In the rows, 128 means zero.
Each row of numbers belongs to one of the nodes below and depends on some of the facts about them. Some rows are named. Which node is each other row?

Some rows with their names:
[165 110 133 134 127 180 164 175 106 132 117 144 116 168 127 122 102 188
 165 136 109 152 142 121 108 155 116 117 192 154 185 183  66 112 169 120
  91 113]: brutu
[158 160 151 135 132 169 144 127  85 164 134  94 110 123 154 129  99 126
 100  54  87 167 107 104 113 132 137 120 214 140 151 101 152  78  90 115
 131 100]: nuklevo
[129  94 137 149  92 173 101 133 100 198 158 131  95 126 142 132 128 160
 144 184  72 178 135 139 123 127 153 119 150 132 138 111 116 115 159 124
  91 167]: roro
[148 153 129 126 134 164 158 137 125 129 126 107 144 162 140 121  91 165
 194 109 200 134 125 124 134 161 114 105 149 111 155 142  93 100 179 118
 128 167]: vomek
[122 129 155 133  88 157 124 142 118 160 137 110 104 137 149 134 145 131
 125 135  57 160 146 137  92 142 142 150 173 150 136  93 154 133 136 149
 103 165]: klobal
[ 80 112 113 145 118  93  90 169 158 103  85 134 133 148 124 126 149 132
 115 165 111  87 123 135 122 136 110 141 141 155 119 132 125 153  69 150
 105 123]: fledrin
[136 187 118  95 117 140  98 141 102 108 142 145 119 110 141 133  88  89
 124 161 112 134 124  87  99 151 109 170  82 109 109 113 169 111 113 151
 155 213]: flafem
[110 114 112 144 110 118 129 169 138 142  77 132 151 150 124 125 139 123
 126 163 149 117 117 121 120 139 130 153 158 168 134 116 123 146  85 156
 106 130]: vusu
[104 139 133 104 152 111 179 109 131 114 110 122 147 133 129 124 132  94
 117  93 190  97 138 117 117 134 151 141  94 114 133 120 177 147 146 143
 151 131]: fizustim
[ 87 102 145 103 143 147 177 142 109 121 127 139 113 124 123 112 154 129
  92 113  82 136 173 111  81 118 166 151  99 134 166 133 160 186 166 134
 116  98]: klasum
[102 101 110 133 130 108 141 146 135 127 104 148 139 132 108 123 146 125
 118 167 140 112 131 128 128 121 140 146 115 154 126 138 120 165 112 144
 114 111]: pluram
[114  54 124 120 137 106  91 137 118 160 147 186 101 109 121 121 137 151
 109 200  93 130 152 130 132  95 148 113  96 121 120 155 111 168 158 105
 107  95]: veboto
[127 150 130 125 137 114 144 105 132 123 121 119 138 129 128 132 120 100
 135 116 168 113 121 132 141 133 139 128 113 121 125 124 147 116 131 135
 144 148]: rutres
[164  84 139 120 131 104 103 145 136 122 145 190 138 101 111 132 141 116
  87 167  70 106 134 124 146 105 148 154 157 183  90 149 102 169 133 119
 130  72]: nopem
[151 150 140 108 152 109 102 127 163  71 147 128 187 121 122 122 130 153
 138 110 160  78 136 116 155 133  89 112 130 109  93 120  94 161 171  89
 156 110]: tibru
[ 83 142 170 119 143 131  84 126 104 172 122  84 107 127 184 119 114 134
  99  82  82 117 123 111 110 134 146  93 202 126 114  57 193 115 116 106
 125 136]: klupla
[115 137 149 109 119  81 119  99 150 109 109 110 127 135 150 145 130  92
 135  93 163  88 129 146 135 132 120 113 109  97 103 109 181 123 120 136
 145 151]: grema
[107 118 121 133 125 164 148 131 129 131 156 129 110 110 101 121 153 130
 123 158  69 162 146 143 111 112 155 136 109 136 151 133 111 149 155 137
 113 134]: bravorum
[196  94 151 119  90  96 114 148 123 126 113 147 134 130 144 129 158 130
  70  76  80 142 153 108 115 113 103 169 145 146 112 112 136 167 102 124
 124  40]: ziton
[ 41 110 132 124 159 124  96 134 121 122 133 118  85 109 130 104 142 146
  85 137  46 106 148 127 111 100 137  87 114 116 132 121 158 164 117  99
 121  95]: kledrem
[130 131 128 119 135 121 108 124 142 126 130 133 163 139 141 118 116 168
 171 137 202 105 136 118 146 142 108  93 100  87 113 128 103 138 185 101
 142 153]: skudam

Facts:
boki grikem grabrubro; boki grikem flizen; boki grikem ziton; bototru grikem klupla; bravorum grikem nodobom
bravorum grikem storo; bremir grikem klupla; briskol grikem kolak; brutu grikem ziton; daflor grikem grova
daflor grikem stosim; daflor grikem drimaskos; dredrek grikem flizen; drimaskos grikem skapum; drimaskos grikem klobal
driplas grikem ruste; driplas grikem fledrin; drubris grikem flafem; fibu grikem nodobom; fledrin grikem skapum
fligol grikem drubris; flostus grikem bisupu; flostus grikem gruval; flostus grikem ristus; fune grikem grema
goklebrel grikem gruval; gruval grikem skapum; gutrun grikem bototru; gutrun grikem fetar; keplom grikem grema
keske grikem dredrek; keske grikem vabal; keske grikem ziton; kete grikem dredrek; kete grikem pluve
kete grikem ritrim; kidul grikem zozus; kifan grikem kledrem; kifan grikem flizen; klasum grikem flizen
kledrem grikem flizen; kledrem grikem klupla; klevom grikem skapum; klevom grikem ziton; klobal grikem flizen
klodos grikem riras; lado grikem klobal; laga grikem gruval; laga grikem posu; laga grikem lado
legul grikem skapum; lotron grikem gruval; lotron grikem nodobom; lotron grikem flizen; lotron grikem pevil
mekur grikem klupla; mise grikem skapum; mugik grikem vusu; naplil grikem ziton; nifek grikem dredrek
nizok grikem flizen; nodobom grikem pevil; nopem grikem ziton; nugre grikem flizen; nugre grikem nifek
nugre grikem fligol; pesti grikem dredrek; pevil grikem riras; pibroplur grikem roro; pibroplur grikem flizen
pibroplur grikem pluve; plaguzol grikem pibroplur; plestom grikem flizen; plestom grikem pluve; plogi grikem flizen
plogi grikem kolak; plosel grikem flizen; pluram grikem goklebrel; pluve grikem flizen; posok grikem laga
posu grikem flizen; raski grikem dredrek; ridri grikem grabrubro; riras grikem pluve; ritrim grikem skapum
roro grikem flizen; roro grikem klobal; roro grikem pluve; ruste grikem pibroplur; ruste grikem dredrek
sakis grikem dredrek; savener grikem mugik; skago grikem nuklevo; skago grikem nifek; skago grikem klupla
skodrek grikem stosim; skodrek grikem ritrim; skorar grikem roro; skufluzon grikem drubris; sovar grikem luful
sovar grikem drimaskos; stadror grikem skapum; stadror grikem buskomim; stekli grikem skufluzon; stofak grikem lado
storo grikem flizen; storo grikem klobal; stukos grikem skapum; tostobon grikem gruval; tostobon grikem ritrim
veboto grikem keske; veboto grikem flizen; vefles grikem keske; vigek grikem dredrek; voplotra grikem raski
vusu grikem skapum; zasu grikem ritrim; ziton grikem gruval; ziton grikem dredrek; ziton grikem flizen
zopli grikem boki; zopli grikem zeflesal; zozus grikem roro; zozus grikem mekur; basos flesek flekal
basos flesek flemelir; bekli flesek driplas; bekli flesek lefi; bekli flesek skilu; bototru flesek vefles
bototru flesek nugre; brutu flesek fibu; brutu flesek skaskam; brutu flesek pesti; buskomim flesek flerok
buskomim flesek plipluplo; buskomim flesek radri; buskomim flesek liskom; buskomim flesek ristus; dredrek flesek plogi
fedres flesek grava; flesik flesek briskol; gike flesek skogridor; goklebrel flesek bivis; goklebrel flesek tibru
grazik flesek skago; grazik flesek stenok; grazik flesek raski; gutrun flesek mafla; kanol flesek mubrem
kanol flesek plegestuk; kanol flesek groste; kanol flesek posok; kanol flesek daflor; kanol flesek pevil
keske flesek vefles; kete flesek plaguzol; kete flesek radri; kidul flesek sakis; kifan flesek naplil
kifan flesek briskol; kleve flesek stebros; kleve flesek grore; kleve flesek zeflesal; klobal flesek pluram
klogreplu flesek sotim; kolak flesek bisupu; kolak flesek stosim; kolak flesek skodrek; laga flesek flerok
laga flesek zuklek; laga flesek vises; legul flesek vigek; lotron flesek vises; lotron flesek fledrin
luful flesek plegestuk; luful flesek bremir; luful flesek lefi; luful flesek lado; luful flesek sakis
luful flesek flemelir; luful flesek segribre; mugik flesek plogi; mugik flesek flerok; mugik flesek stibor
nizok flesek grore; nizok flesek stiko; nizok flesek nopem; nodobom flesek grazok; nodobom flesek grore
nodobom flesek rifon; nodobom flesek festun; nuklevo flesek klevom; nuklevo flesek tepo; nuklevo flesek ziton
pibroplur flesek plaguzol; pibroplur flesek driplas; pibroplur flesek berope; pibroplur flesek plestom; plosel flesek stofak
plosel flesek flostus; plotro flesek dasti; plotro flesek stosim; plotro flesek tretrik; plotro flesek klasum
riras flesek veboto; ritrim flesek skaskam; ritrim flesek fafun; ritrim flesek stenok; ritrim flesek dufel
ritrim flesek tibru; roro flesek mubrem; roro flesek grarok; rukibir flesek ruste; rukibir flesek vefles
sastur flesek bisupu; sastur flesek fizustim; skada flesek drubris; skada flesek nopem; skapum flesek distor
skufluzon flesek distor; skufluzon flesek pevil; sovar flesek zeflesal; sovar flesek zadran; sovar flesek tibru
stegragram flesek klodos; stegragram flesek siska; stegragram flesek pesti; stegragram flesek groste; stegragram flesek skudam
stegragram flesek raski; stegragram flesek nabe; stegragram flesek daflor; storo flesek fune; storo flesek stenok
stumi flesek vogril; stumi flesek ziton; stumi flesek skilu; taskul flesek mubrem; taskul flesek veboto
tostobon flesek kluflus; tostobon flesek radri; trizapa flesek besti; trizapa flesek flizen; trizapa flesek drimaskos
vabal flesek kledrem; vabal flesek grema; vafun flesek stebros; vafun flesek vogril; vafun flesek tupliros
vafun flesek zeflesal; vafun flesek skilu; vafun flesek fiplelos; vizam flesek klodos; vizam flesek festun
vizam flesek tibru; vizam flesek pevil; vomek flesek pesti; vomek flesek raski; vugar flesek stadror
zasu flesek flerok; zasu flesek zadran; zopli flesek liskom; zopli flesek rilar; zozus flesek kledrem
zozus flesek kluflus

Name these rows:
No name comes twice in this set of rows, the named rows included.
[108 120 127 130 129 160 138 127 123 140 154 130 101 113 115 120 144 137
 114 156  63 155 146 138 110 110 154 127 125 142 146 126 124 148 145 131
 116 122] -> skorar
[ 83  90  84 148 135 135  86 151 142 162 128 152 175 135 107  89 148 194
 145 212 172 126 136 115 144 114 119 122  89 115 124 127  58 183 151 107
 103 127] -> daflor
[119  78 131 118 140 112 125 149 122 130 114 174 108 133 125 133 139 126
 107 161  94 108 141 126 113 118 151 134 127 154 134 166 134 162 124 133
 113  86] -> naplil
[138  92  93 145 119 105 123 138 125 129 106 142 123 124 109 113 163 148
  80 112 120 160 133 118 122  86  90 151  72 123 138 134 103 158  73 121
 123  41] -> driplas
[128 163 110 106 131 149 104 151  97 110 157 151 116 102 130 126  91 100
 119 164 101 138 133  88  99 144 119 159  89 115 124 130 151 118 118 143
 149 186] -> fligol
[123 105 143 119 114 146 125 141 118 138 137 137 105 124 128 130 141 136
 111 145  48 143 155 131 103 123 148 136 143 137 136 127 137 147 146 129
 108 126] -> posu
[147 149 136 118 143 118 123 118 148  90 138 122 165 129 124 129 121 143
 140 105 165  92 126 124 151 131 108 120 134 119 109 125 108 135 157 110
 151 128] -> bivis
[132  84 140 122  92 126  52 131 144 158 162 137 149 113 139 124 161 177
 138 172 101 131 163 135 142 112 118 127 114 108  78  85  99 181 199  96
 114 151] -> pevil
[122  77 139 111 144 117 125 143 111 125 128 176  93 126 123 127 130 124
 101 151  76 120 146 122 116 114 148 132 120 138 133 168 141 157 139 122
 120  85] -> vigek
[108 106 120 132 121 115 104 121 127 102 136 121  83 110 116 120 167 144
  89 112  55 150 161 144 112  90 101 122  64  88 140 137 133 152 107 116
 118  83] -> plaguzol
[171 120 103 173  45 164 128 128  98 221 111  98 119 155 154 131 128 151
 151 116 165 226 102 134 118 138 111 146 143 114 146  85 120  65  78 145
  93 169] -> luful
[113 120 127 119 132 161 139 145 142 104 151 121 151 135 116 110 155 181
 143 131 112 130 166 130 116 126 118 126 104 109 148 130  83 179 198 108
 113 131] -> fibu
[234 188 131 150 111 178 186  99 113 131 153  95 143 119 116 152 108 101
 140  38 133 192  89 128 145 140 108 155 189 150 141 112  98  44  98 137
 156 109] -> vafun

The same nodes again, as new rows of numbers:
Some rows with their names:
[119 138 165 174 114  80 165 161 128 148 128  97 119  63 164  77 151 142
 136 138 106 112 124 139 116 116 102 134 103 142 146  76 162 158  88 107
 141 120  97 104 122 139 162]: kledrem
[102 125 149 148 129  75 155 164 141 142 119 101 100  79 144  81 150 139
 149 129  80 109 125 142 110 111 108 137 115 134 151  63 143 163  91  93
 153 111 114  97 121 161 147]: sastur
[ 97 120 161 173 123  74 158 155 157 131 114  89 100  63 152  61 146 138
 146 127  93  88 136 158 138  92 122 111 104 157 144  67 147 160  73 116
 102  90 114  88 110 154 166]: bisupu
[ 96 144 184 163 135  84 168 156 131 138 118 107 120  72 168  97 131 141
 124 134  89 113 133 139 109 114 105 117 110 148 137  86 145 177  86 109
 130 120 126 107 121 144 158]: plestom
[103 141 168 166 129  74 167 149 144 137 119  90 117  72 149  80 135 141
 148 127  70 112 129 140 104 113 119 111 106 161 142  91 127 185  60 114
 124 110 150 107 116 143 151]: stibor
[ 97 144 146 118 130  88 164 136 115 156 130  99  82  71 161  95 115 133
 147 129  76  91 176 136 102 111 106 130 123 116 164  74 159 174  94  90
 182 105  77  96 114 170 163]: brutu
[101 143 170 161 125  87 183 167 140 123 132 101 109  76 164  88 136 129
 149 126  93  93 144 157 124 136 123 107 110 149 138  75 139 160  64  98
 135 101 192 103 135 139 143]: vusu
[101 138 173 173 135  80 168 157 142 136 119  97 112  73 163  81 134 141
 138 132  80 104 133 139 117 112 113 120 109 150 137  81 144 171  80 109
 128 106 134  99 122 145 156]: sotim
[ 89 141 185 159 141  82 165 151 133 143 114 108 116  74 166 104 124 138
 125 131  82 112 136 139 106 114 105 117 112 148 135  93 143 180  84 109
 131 119 130 107 117 147 159]: voplotra
[ 90 145 176 150 128  86 171 158 129 131 122 112 114  73 167 102 125 133
 135 126  93 100 144 152 115 124 112 105 113 148 135  89 139 171  77 104
 128 112 160 105 127 143 150]: mise
[117 117 152 176 144  69 158 168 147 142 119  87 103  75 136  66 162 135
 147 137  85 117 106 139 125 100 108 156 115 135 166  59 146 142  89  91
 152 106 104  99 121 151 142]: nuklevo
[113 142 134 128 132  86 170 132 118 162 142  77  73  66 157  77 114 127
 160 136  72  79 185 131 106 112 115 134 123 111 177  67 163 161  88  85
 192  91  74  91 117 173 161]: grazik
[ 97 134 173 175 127  81 165 150 141 140 114  98 105  66 163  83 116 144
 144 130  71  89 147 135 119 119 113 120 110 147 144  83 146 177  84  94
 130 102 134  94 125 144 153]: groste
[ 81 102 157 158 107  68 138 158 151 141  76 119  92  81 146  87 111 154
 171 114  33  78 135 134 122 121 100 142 120 131 155  62 149 188 105  59
 146 107 130  80 129 159 128]: kanol
[ 98 122 150 149 144  75 158 167 143 136 118 103 103  84 143  83 151 137
 142 128  82 115 120 146 115 104 110 136 119 134 153  60 139 154  94  94
 151 108 115  97 124 165 144]: skada
[ 99 125 151 148 133  76 157 162 141 142 119 100 100  79 147  81 147 139
 149 126  77 106 128 142 111 111 110 131 115 138 151  68 142 165  88  95
 152 108 120  96 121 160 151]: trizapa
[100 125 152 152 132  76 158 163 142 142 118 101 103  79 147  82 147 140
 148 128  80 107 126 144 111 111 110 133 115 135 152  66 144 165  90  97
 153 112 116  97 122 159 149]: plotro
[ 96 133 180 172 139  80 169 151 148 141 115  92 111  69 162  78 133 144
 133 133  80 105 135 140 113 108 115 118 110 153 142  80 143 183  83 114
 123 103 117 104 121 152 160]: boki
[ 91 132 161 137 137  79 158 161 132 146 114 113 106  83 152 100 139 139
 142 127  78 116 127 141 100 114 104 135 120 135 147  73 141 175  94  97
 155 123 112 104 121 162 149]: plosel
[ 90 143 174 152 130  85 171 159 130 130 122 110 112  79 168 102 126 135
 135 126  94 102 143 153 115 123 113 104 112 149 133  86 139 169  75 105
 129 113 162 103 125 142 150]: stukos
[108 140 163 163 115  77 168 154 139 141 129  93 119  71 155  79 144 142
 143 128  87 112 127 142 107 116 117 112 105 153 138  87 138 178  65 113
 131 115 134 106 118 142 156]: liskom

Rows to name:
No name comes twice in this set of rows, the named rows included.
[104 123 176 184 137  74 168 152 160 142 116  83 108  64 160  58 143 149
 138 132  73 100 133 141 119 101 120 122 106 157 144  69 143 183  82 115
 115  93 107 100 119 158 164] -> grabrubro
[ 86 135 177 155 129  82 158 151 133 133 111 107 109  72 162  95 128 140
 129 127  94 101 146 155 119 100 111 104 107 154 133  89 143 171  80 114
 112 107 128  98 112 148 163] -> flostus
[ 94 132 151 123 127  71 156 152 134 145 112 107 108  85 141  97 144 140
 153 117  70 123 125 146  89 107 111 120 117 143 151  82 128 186  76 104
 148 124 124 107 112 164 145] -> lotron
[116 119 137 156 110  69 157 167 140 145 129  94 103  72 148  55 170 143
 154 128  97 106 123 145 116 105 108 137 112 135 154  44 160 158  95 101
 153 109  78  97 122 165 156] -> vabal
[ 99 133 130  93 119  59 166 136 138 139 125  97 111  94 115 105 152 136
 172 100  54 149 117 160  69  98 127  92 121 155 159  95  95 195  33 118
 148 126 176 114 104 168 122] -> zasu
[ 97 132 179 171 149  80 169 164 141 129 122 104 116  73 162  89 145 140
 123 132  94 118 125 146 125 102 114 117 113 146 140  75 144 156  91 112
 126 106 122 102 128 150 155] -> ziton
[101 109 183 183 197  70 182 155 169 122 122  83 105  78 149  70 151 141
 114 132  72 137 121 150 131  70 128 115 123 149 159  59 125 154  88 125
 113  79 115 107 131 176 144] -> zeflesal
[ 87 118 151 123 182  75 167 137 146 130 117  94  75  87 135  97 120 125
 144 118  52 116 156 150 118  78 125 111 135 128 177  75 121 153  77  97
 151  84 132  94 114 183 130] -> goklebrel
[ 99 130 142 120 168  82 175 132 132 143 135  83  67  79 146  87 113 119
 153 126  60  98 178 143 116  94 125 117 132 117 182  70 136 154  76  90
 172  81 116  93 116 178 139] -> ritrim
[107 143 189 177 148  85 165 155 126 147 108 100 116  67 156 103 123 132
 131 139  80 117 123 135 111 118  95 140 108 146 153 102 143 161  80  95
 137 127 136 113 116 124 152] -> bremir
[ 89 140 187 162 142  81 169 150 140 145 110 103 115  73 169  93 129 150
 123 129  76 113 138 138 105 104 111 117 112 151 133  84 142 192  93 117
 123 110 107 107 122 158 166] -> ridri
[100 139 171 162 126  79 171 156 143 133 122  96 112  73 159  85 135 137
 144 127  87 101 133 149 115 118 116 109 108 156 139  85 135 175  67 108
 124 106 153 102 122 143 152] -> fledrin

